Below is a small trained network, with its code and all its weights. Each question gives an input and a target symbol and asks what happens when units are switched off, that is, made to give their printed mean instead of their output.

import numpy as np


def w(rows, s, z=0):
    codes = np.array(rows[::2]) - 128.0
    scale = np.full(codes.shape[1], s)
    scale[-1] = z or s
    return codes * scale


def norm(h):
    return h / np.sqrt((h * h).mean(-1, keepdims=True) + 1e-5)


def f(y):
    return np.maximum(y, 0)


def softmax(a):
    e = np.exp(a - a.max(-1, keepdims=True))
    return e / e.sum(-1, keepdims=True)


def log_softmax(a):
    a = a - a.max(-1, keepdims=True)
    return a - np.log(np.exp(a).sum(-1, keepdims=True))


def net(x, mask):
    ids = ['ΔΦαγεηλμτψ'.index(c) for c in x.split()]
    T = len(ids)
    res = E[ids] + P[:T]
    u = 0
    for l in range(2):
        q, k, v = (norm(res) @ M[l].T for M in (Q, K, V))
        z = softmax(np.where(np.tri(T) > 0, q @ k.T / 4**0.5, -1e9)) @ v
        res = res + np.where(mask[u], z, O[l][:, -1]) @ O[l][:, :-1]
        u += 1
        y = f(norm(res) @ A[l][:, :-1].T + A[l][:, -1])
        res = res + np.where(mask[u : u + 8], y, B[l][:, -1]) @ B[l][:, :-1]
        u += 8
    return log_softmax(norm(res)[-1] @ U[:, :-1].T + U[:, -1])


Q, K, V, O, A, B = {}, {}, {}, {}, {}, {}
E = w([
[89,125,110,204],'Δ',
[155,207,145,31],'Φ',
[209,192,121,74],'α',
[241,175,90,144],'γ',
[188,168,121,141],'ε',
[211,29,191,106],'η',
[186,195,115,125],'λ',
[89,131,99,238],'μ',
[66,206,162,4],'τ',
[55,131,80,225],'ψ',
],0.0043)
P = w([
[117,73,87,46],'0',
[28,203,188,180],'1',
[35,221,187,179],'2',
[57,236,184,169],'3',
[80,246,182,163],'4',
[94,254,178,165],'5',
],0.0033)
Q[0] = w([
[198,159,155,106],'L0H1',
[86,203,176,157],'L0H1',
[121,254,138,186],'L0H1',
[118,189,106,131],'L0H1',
],0.0089)
K[0] = w([
[161,100,130,126],'L0H1',
[111,99,200,128],'L0H1',
[164,117,255,206],'L0H1',
[93,154,198,146],'L0H1',
],0.0091)
V[0] = w([
[149,145,78,128],'L0H1',
[67,220,153,93],'L0H1',
[214,2,192,118],'L0H1',
[186,90,187,165],'L0H1',
],0.0049)
O[0] = w([
[1,78,149,101,37],'L0H1',
[162,118,96,120,172],'L0H1',
[92,204,141,110,253],'L0H1',
[171,175,127,133,242],'L0H1',
],0.0048,0.0019)
A[0] = w([
[52,143,56,189,163],'L0N1',
[119,61,95,129,133],'L0N2',
[66,110,169,196,52],'L0N3',
[135,3,209,124,123],'L0N4',
[84,169,223,111,113],'L0N5',
[179,113,11,110,67],'L0N6',
[137,186,123,56,92],'L0N7',
[151,186,103,86,3],'L0N8',
],0.0061,0.0022)
B[0] = w([
[247,141,144,73,194],'L0N1',
[153,129,189,95,142],'L0N2',
[100,170,128,111,167],'L0N3',
[2,206,52,236,177],'L0N4',
[245,87,104,176,252],'L0N5',
[120,112,205,162,143],'L0N6',
[188,137,89,215,212],'L0N7',
[44,91,144,180,164],'L0N8',
],0.0047,0.0038)
Q[1] = w([
[1,83,176,117],'L1H1',
[235,161,193,127],'L1H1',
[238,130,150,130],'L1H1',
[16,47,89,103],'L1H1',
],0.0086)
K[1] = w([
[185,254,91,146],'L1H1',
[121,47,30,129],'L1H1',
[93,49,101,49],'L1H1',
[182,192,177,122],'L1H1',
],0.0077)
V[1] = w([
[55,225,174,120],'L1H1',
[177,253,127,141],'L1H1',
[140,106,242,118],'L1H1',
[170,159,146,64],'L1H1',
],0.0072)
O[1] = w([
[196,243,204,34,2],'L1H1',
[27,203,119,51,205],'L1H1',
[136,180,225,247,75],'L1H1',
[88,106,253,55,119],'L1H1',
],0.0048,0.0038)
A[1] = w([
[168,27,78,153,248],'L1N1',
[83,154,110,4,78],'L1N2',
[212,163,150,111,103],'L1N3',
[128,151,254,148,118],'L1N4',
[76,97,122,168,162],'L1N5',
[139,97,95,51,175],'L1N6',
[48,139,43,192,3],'L1N7',
[53,86,191,145,83],'L1N8',
],0.0077,0.0038)
B[1] = w([
[77,141,182,28,253],'L1N1',
[250,72,139,204,146],'L1N2',
[172,99,124,253,162],'L1N3',
[157,133,107,59,182],'L1N4',
[87,189,136,190,186],'L1N5',
[136,186,187,176,153],'L1N6',
[240,142,87,201,201],'L1N7',
[5,121,92,113,142],'L1N8',
],0.0053,0.0056)
U = w([
[97,254,170,78,68],'Δ',
[180,82,229,86,211],'Φ',
[63,117,172,104,249],'α',
[161,1,66,147,161],'γ',
[59,122,38,103,77],'ε',
[88,65,214,220,67],'η',
[160,136,59,29,77],'λ',
[243,141,156,116,218],'μ',
[128,187,71,247,113],'τ',
[40,118,131,141,113],'ψ',
],0.0096,0.0018)

Each question gives the input, a string of symbols that net reads in full, and the target symbol t.
The units are the heads (4 rows each of Q, K, V and O) and the neurons (one row each of A and B). Each row of codes is followed by its name. A weight is (code - 128) times the scale printed after its matrix; where a second scale follows, it is the last column's (O, A, B and U).
mask holds one flag per unit, layer by layer, with each layer's heads first. A switched-off unit (its flag False) gives its mean, the last column of its rows in O or B, instead of its output. The means were averaged over made-up inputs and are rounded, as every weight is.
A unit's drop is (log p(t) with every unit on - log p(t) with that unit switched off) / (log p(t) with every unit on - log p(t) with every unit switched off).
The circuit of an input: a set's keep is (log p(t) with only the set's units on - log p(t) with every unit switched off) / (log p(t) with every unit on - log p(t) with every unit switched off). Starting from the 12 units with the biggest drops (on a tie, the unit counted first), units are removed one at a time, each time the one whose removal leaves the highest keep (on an exact tie, the one counted first), for as long as the keep stays at least 0.8.
circuit, biggest first: the units of the circuit, biggest drop first
most important unit: the unit with the biggest drop
top k neurons: the k neurons with the biggest drops, biggest first
k most important neurons of layer l: the k neurons of layer l with the biggest drops, biggest first
input ψ Δ λ, target γ: 3 most important neurons of layer 0 -> (L0N1; L0N4; L0N2)
input η ψ ψ η ε ε, target Δ: circuit, biggest first -> (L0H1; L1H1; L0N1)
input τ ψ λ, target Φ: circuit, biggest first -> (L1H1; L0H1; L1N1)
input η τ ψ μ α ψ, target μ: most important unit -> L1N2
input μ τ τ, target λ: top 2 neurons -> (L0N4; L0N5)
input η η τ ε, target Δ: circuit, biggest first -> (L0H1; L1H1)
input λ ε λ, target η: 2 most important neurons of layer 0 -> (L0N6; L0N4)
input Δ ψ η η μ, target μ: top 2 neurons -> (L0N5; L0N4)
input τ Φ μ, target Φ: circuit, biggest first -> (L0N1; L1H1; L0H1; L1N1)
input τ η ψ ψ ψ, target μ: top 2 neurons -> (L0N1; L0N5)
input η α α Φ, target τ: top 3 neurons -> (L0N7; L0N5; L1N1)
input ε λ τ, target ε: top 2 neurons -> (L0N7; L0N1)
input λ μ η ε η, target η: top 3 neurons -> (L0N6; L0N4; L0N1)
input μ ψ Φ, target λ: top 4 neurons -> (L0N4; L0N5; L0N3; L0N1)
input λ ψ Φ λ λ γ, target η: top 2 neurons -> (L0N6; L0N1)
input μ τ λ ψ λ, target λ: top 2 neurons -> (L0N4; L0N5)
input μ Φ ψ μ γ ψ, target λ: top 2 neurons -> (L0N4; L0N1)
input λ ψ ψ ψ λ ε, target η: 3 most important neurons of layer 0 -> (L0N1; L0N6; L0N4)
input η Δ Φ, target τ: top 4 neurons -> (L0N7; L0N5; L1N1; L0N1)
input ψ γ α, target γ: most important unit -> L0H1
input τ τ μ λ η μ, target μ: 2 most important neurons of layer 0 -> (L0N5; L0N1)
input ψ η τ, target τ: 2 most important neurons of layer 0 -> (L0N2; L0N6)
